[ 14  10  13  -8 -14   4 -30  -4 -25   0 -14  23  13 -10  -8  28  16 -18
 -39   6 -18  16  18 -17   9  16   3 -22  -3  61 -24  24  -5 -15  30   8
  25 -18 -21 -22  33  19 -50   5  -2 -38 -22 -13  16  54] : (41)
[ -5   3   0   1   9  -4   3 -12   8 -15  -2  -8   0   0  -2 -25  -9  -9
  12   3   4  -2  10   3   7  -7  13  16   9   6  -6  -5   5   0   0   0
 -18 -10   0   3  12  14  -8  10   1 -10   3  -5 -12  -3] : (37)
[ -8  -8 -10 -13   1   5   2   0  -4  -3 -26  16 -12   3 -16  44  -7 -12
 -31  14  -7  15  13  -4  -4   2   2 -17   5 -52   1  12 -18 -11  63   9
 -19   2 -24 -16  43   0 -14  15  -4 -48 -29   4  18  -5] : (41)
[ 29 -17  54  13  47  -6  20  -8  19 -52 -27 -38 -16  15  -4 -13 -16  10
 -16  -7  -1  14 -26   4 -19  31  26   7  14 -36  -6 -19  32   4 -59   5
   7 -19  -6   0   7  12 -31 -27  37 -26  -4 -11  33  59] : (35)
[  8   1  11   3  18   2  -3  -1  -7 -13 -14  -1  -4  17   4  -2  -5  16
 -13  -8 -12   8   3   1   0 -10   8  11  12  -2   1   0  -4 -13  -3   3
   8 -12  -1 -14   0  22   9  18   3   1   8   1  -9  12] : (31)
[  7  -1  -2  -7  11   4 -12  -8 -20   1  -7  18   6  -6  -8  17   5 -24
 -41  25 -22   7  22  -8   3  17  -1 -13  -6 -12 -20  14 -15 -14  38   6
   0   6 -17  -5  43   5 -39 -11  -9 -40  -5 -12   4  27] : (41)
[ 26  -8  11 -10  45 -12  13 -38  45 -32 -11 -28  -5  16 -11 -43   0 -10
 -10   3  13  30 -10  -2  -6  38  51  -8  22 -71 -30  -4  24   2 -55  17
   9  -5  -9   1  -3 -39 -51 -40  38 -36  11   3  27  47] : (37)
[ -2   7  16 -12  -6 -39   4 -27 -10  -9 -15 -55  -3  -1   3  27   2   0
 -29 -12  12  -3 -19   3  -1  -3  10  10  32  -3  -6  13   9 -13  19  14
  -5 -36 -16 -39   0  28 -35  13 -12 -45 -35  23  25  45] : (31)
[ 23 -19  26  -1  44 -10   9 -20  16 -55 -39 -14 -18  20  -8 -10  -3  -2
   5   3  19  25 -20  -7 -17  45  13 -13  13 -33  -6  -8  30   8 -48   5
   9   6  -5  11   3 -26 -50 -42  29 -19  -5  -9  33  39] : (35)
[ 32  -9  47   4  42  26  15   8   8 -41 -15 -28 -16  17 -10   5   8   2
 -19 -36 -17  -8 -30   4 -15  32  29   3  15 -74 -19 -14   7   5 -50   1
  35 -19 -19  -6  -7   0 -30  -2  60 -10   1 -11  35  56] : (35)
[-10   2 -21 -13  -2 -11  -9 -15  -4  -3 -23  12   7   1 -10  19   8 -25
 -19  19   3   6   9  -6  -2  22  10 -21   6 -30  -6  21 -11 -14  59   9
 -16   6  -8 -13  43  -9 -28   0 -15 -55 -18  -4   6   8] : (35)
[ 41 -19  71  -9  46 -13  28 -31  36 -35   6 -27  16  19  -7  -9   8 -17
  -7 -24   2  20 -33   5 -17  28  30 -12  24 -88 -21   3  20   1 -32  10
   1 -27  -9 -24  -3 -21 -33 -27  12 -42  22 -12  28  51] : (37)
[ 19  -7  21   4  43  13  29  -8   5 -36 -30  14  -6   9   1   7  11   9
   8  12  -1  26 -32   7 -22  50  47 -10  15 -23   0 -14  30   9 -45 -19
  28   3 -16  13  -3  -8 -44 -26  27  -6   1  -5  32  43] : (31)
[-12  17 -13  -6  -2   1 -17  -2   0 -13 -27  -1 -14  -6 -10  24  -8 -12
 -33  10 -13  13   9 -10  12  13  15  -5  -2 -22  -7   8 -14 -10  49  11
   4 -17 -17  -6  33   9 -12  12   3 -35 -43  -1   6  19] : (41)
